Below is a small trained network, with its code and all its weights. Each question gives an input and a class and asks what happens when units are switched off, that is, made to give their printed mean instead of their output.

import numpy as np


def w(rows, s, z=0):
    codes = np.array(rows[::2]) - 128.0
    scale = np.full(codes.shape[1], s)
    scale[-1] = z or s
    return codes * scale


def f(y):
    return y / 2 * (1 + np.tanh(0.7978845608 * (y + 0.044715 * y**3)))


def log_softmax(a):
    a = a - a.max(-1, keepdims=True)
    return a - np.log(np.exp(a).sum(-1, keepdims=True))


def net(x, mask):
    res = np.array(x, float).reshape(1, 8) / 4 @ E
    y = f(res @ A[0][:, :-1].T + A[0][:, -1])
    res = res + np.where(mask, y, B[0][:, -1]) @ B[0][:, :-1]
    return log_softmax(res[-1] @ U[:, :-1].T + U[:, -1])


A, B = {}, {}
E = w([
[90,181,106,45,145,139,102,129,118],'x0',
[150,162,186,92,154,86,185,155,166],'x1',
[90,90,110,191,199,216,191,152,61],'x2',
[150,168,147,171,175,12,78,120,152],'x3',
[150,152,130,132,40,124,195,54,101],'x4',
[144,240,173,168,80,203,138,117,104],'x5',
[131,83,157,88,155,98,39,45,104],'x6',
[115,182,3,178,58,67,163,229,191],'x7',
],0.0057)
A[0] = w([
[121,101,124,67,193,37,116,93,122,151],'neuron 1',
[125,115,94,131,133,148,95,135,118,91],'neuron 2',
[121,127,81,137,137,135,95,118,110,110],'neuron 3',
[122,90,131,111,118,116,136,114,122,114],'neuron 4',
[132,113,116,147,148,139,116,110,108,88],'neuron 5',
[137,129,132,130,119,115,123,100,125,80],'neuron 6',
[144,54,157,72,113,95,63,111,152,131],'neuron 7',
[144,110,130,113,138,116,142,109,137,104],'neuron 8',
[127,126,91,128,123,107,148,153,137,96],'neuron 9',
[136,179,128,124,117,106,125,125,132,118],'neuron 10',
[115,140,91,93,136,129,126,164,141,2],'neuron 11',
[134,117,130,105,136,145,128,150,134,100],'neuron 12',
[130,126,129,131,129,128,128,133,130,138],'neuron 13',
[128,117,123,117,134,129,108,138,143,84],'neuron 14',
[130,152,121,123,121,118,122,128,120,109],'neuron 15',
[118,125,115,149,130,141,119,114,116,116],'neuron 16',
[120,126,131,132,125,129,132,127,128,128],'neuron 17',
[139,181,126,121,117,106,126,126,136,121],'neuron 18',
[99,135,62,58,145,210,130,201,126,144],'neuron 19',
[129,128,93,126,131,113,144,144,139,77],'neuron 20',
[123,122,134,124,117,130,128,126,128,106],'neuron 21',
[120,131,119,97,178,64,132,101,118,147],'neuron 22',
[128,126,106,129,113,119,135,145,142,126],'neuron 23',
[131,122,64,156,85,67,142,204,162,160],'neuron 24',
[122,125,129,132,125,129,133,128,127,131],'neuron 25',
[131,116,143,121,112,140,183,146,127,106],'neuron 26',
[118,114,112,101,127,88,106,152,145,86],'neuron 27',
[132,129,124,133,134,130,124,127,124,117],'neuron 28',
[139,231,162,111,102,87,132,145,153,136],'neuron 29',
[132,124,126,114,130,134,130,131,130,110],'neuron 30',
[133,125,136,132,129,129,126,139,134,130],'neuron 31',
[133,113,130,134,112,113,148,160,145,113],'neuron 32',
[138,131,105,129,138,129,120,127,122,120],'neuron 33',
[125,86,147,104,95,105,85,107,137,87],'neuron 34',
[130,124,180,148,252,94,55,176,144,178],'neuron 35',
[127,121,133,131,119,133,141,135,133,119],'neuron 36',
[113,110,87,170,148,168,92,98,92,119],'neuron 37',
[111,128,85,131,101,100,146,168,142,133],'neuron 38',
[135,125,148,126,140,126,96,151,152,61],'neuron 39',
[131,124,176,148,149,203,221,126,108,130],'neuron 40',
],0.017,0.0044)
B[0] = w([
[96,145,88,70,168,65,167,131,116,238],'neuron 1',
[85,128,114,127,146,134,126,124,123,139],'neuron 2',
[88,110,114,136,147,121,120,135,133,145],'neuron 3',
[150,140,134,94,120,154,117,125,125,150],'neuron 4',
[118,147,132,142,125,164,121,126,119,145],'neuron 5',
[131,121,116,117,112,119,114,159,140,137],'neuron 6',
[154,107,111,24,104,122,114,133,136,229],'neuron 7',
[126,126,122,104,125,120,117,128,132,142],'neuron 8',
[153,139,114,154,137,106,121,124,147,153],'neuron 9',
[120,155,138,126,100,114,119,130,126,159],'neuron 10',
[152,139,117,149,72,139,150,127,125,143],'neuron 11',
[120,129,149,122,133,125,123,136,128,133],'neuron 12',
[133,145,128,125,139,131,116,105,116,130],'neuron 13',
[118,132,134,119,132,142,138,109,112,130],'neuron 14',
[129,129,138,126,119,112,124,132,133,134],'neuron 15',
[120,126,101,136,132,130,119,118,108,135],'neuron 16',
[131,134,124,125,132,133,123,121,125,128],'neuron 17',
[120,157,142,128,98,114,118,125,123,162],'neuron 18',
[84,114,206,58,149,109,83,126,134,206],'neuron 19',
[151,137,113,148,129,116,127,132,142,142],'neuron 20',
[136,117,130,127,124,128,129,139,128,126],'neuron 21',
[99,147,117,107,173,105,141,134,131,187],'neuron 22',
[135,143,137,141,148,113,123,130,122,144],'neuron 23',
[144,172,147,207,192,91,140,129,131,231],'neuron 24',
[133,142,122,122,137,136,118,114,123,128],'neuron 25',
[150,108,96,122,150,121,104,124,129,149],'neuron 26',
[98,131,116,123,135,135,179,122,102,157],'neuron 27',
[124,127,128,133,128,123,129,112,124,127],'neuron 28',
[89,173,143,148,45,115,140,130,117,215],'neuron 29',
[129,126,137,123,129,132,128,132,131,127],'neuron 30',
[132,141,134,129,141,125,120,97,115,130],'neuron 31',
[130,124,125,151,149,111,122,127,123,145],'neuron 32',
[119,130,125,130,138,125,122,117,128,129],'neuron 33',
[167,105,123,81,109,120,113,123,138,174],'neuron 34',
[169,91,139,163,253,142,108,128,143,255],'neuron 35',
[139,135,124,124,143,132,118,111,121,128],'neuron 36',
[91,119,55,174,133,156,129,130,117,177],'neuron 37',
[154,150,131,163,159,90,120,134,134,178],'neuron 38',
[127,109,132,131,144,126,151,123,126,136],'neuron 39',
[148,126,108,103,178,148,232,129,126,209],'neuron 40',
],0.037,0.012)
U = w([
[150,129,70,154,66,199,200,107,85,125],'0',
[216,55,98,76,1,156,53,119,156,5],'1',
[186,137,124,247,192,121,137,144,146,122],'2',
[64,174,120,108,101,60,125,145,119,190],'3',
[110,178,235,143,7,101,76,148,148,73],'4',
[54,37,111,175,109,213,16,113,117,97],'5',
[138,48,124,51,186,154,145,125,137,196],'6',
],0.0048,0.0028)

Each question gives the input, the list of numbers given to net, and the class t.
The units are the neurons (one row each of A and B). Each row of codes is followed by its name. A weight is (code - 128) times the scale printed after its matrix; where a second scale follows, it is the last column's (A, B and U).
mask holds one flag per neuron, in row order. A switched-off neuron (its flag False) gives its mean, the last column of its row in B, instead of its output. The means were averaged over made-up inputs and are rounded, as every weight is.
A unit's drop is (log p(t) with every unit on - log p(t) with that unit switched off) / (log p(t) with every unit on - log p(t) with every unit switched off).
The circuit of an input: a set's keep is (log p(t) with only the set's units on - log p(t) with every unit switched off) / (log p(t) with every unit on - log p(t) with every unit switched off). Starting from the 12 units with the biggest drops (on a tie, the unit counted first), units are removed one at a time, each time the one whose removal leaves the highest keep (on an exact tie, the one counted first), for as long as the keep stays at least 0.8.
units of the circuit, in order: the units of the circuit, biggest drop first
most important unit: the unit with the biggest drop
k most important neurons: the k neurons with the biggest drops, biggest first
drop when u is switched off: that unit's drop, to one decimal
input [3,2,3,1,2,6,-4,0], class 0: most important unit : neuron 40
input [2,3,-6,3,4,7,6,-6], class 3: 2 most important neurons : [neuron 1; neuron 29]
input [-3,-2,-1,-3,-1,5,-5,-6], class 0: units of the circuit, in order : [neuron 35; neuron 19; neuron 1]
input [3,-3,-4,-7,3,1,6,5], class 4: units of the circuit, in order : [neuron 35; neuron 1; neuron 40]
input [1,4,8,5,4,2,-7,-3], class 0: 2 most important neurons : [neuron 35; neuron 19]
input [-2,6,-5,-5,2,0,7,6], class 3: 2 most important neurons : [neuron 35; neuron 19]
input [0,-1,4,2,6,7,-5,1], class 0: 2 most important neurons : [neuron 35; neuron 40]
input [7,2,-7,-2,-7,-6,-1,5], class 3: 3 most important neurons : [neuron 19; neuron 1; neuron 7]
input [3,-4,-3,-7,-7,-1,-1,5], class 2: 2 most important neurons : [neuron 24; neuron 29]
input [-4,-8,7,-3,-3,3,3,6], class 5: units of the circuit, in order : [neuron 19; neuron 37; neuron 1]
input [8,-1,3,5,1,1,-2,4], class 4: units of the circuit, in order : [neuron 35; neuron 1; neuron 40]
input [-4,-8,8,3,3,-8,-3,-6], class 0: units of the circuit, in order : [neuron 37; neuron 19; neuron 24]
input [-3,-4,5,7,2,6,-1,1], class 0: 2 most important neurons : [neuron 35; neuron 24]
input [7,-1,0,2,2,-2,4,6], class 3: units of the circuit, in order : [neuron 35]
input [-6,-8,-7,6,1,8,-6,3], class 4: 2 most important neurons : [neuron 29; neuron 35]
input [8,2,5,-2,-5,-1,0,5], class 2: 2 most important neurons : [neuron 7; neuron 24]
input [7,2,-2,1,5,-7,5,8], class 3: 2 most important neurons : [neuron 35; neuron 1]
input [7,-8,7,8,-5,4,4,-2], class 2: 2 most important neurons : [neuron 35; neuron 7]
input [-5,6,-8,1,-5,7,2,-1], class 4: drop when neuron 29 is switched off : 0.3
input [3,-7,-5,-4,2,-5,2,-8], class 1: drop when neuron 7 is switched off : 0.3
input [2,5,-7,3,-3,4,-7,5], class 4: units of the circuit, in order : [neuron 29]
input [-2,-6,-4,1,7,5,8,8], class 4: drop when neuron 35 is switched off : 0.4
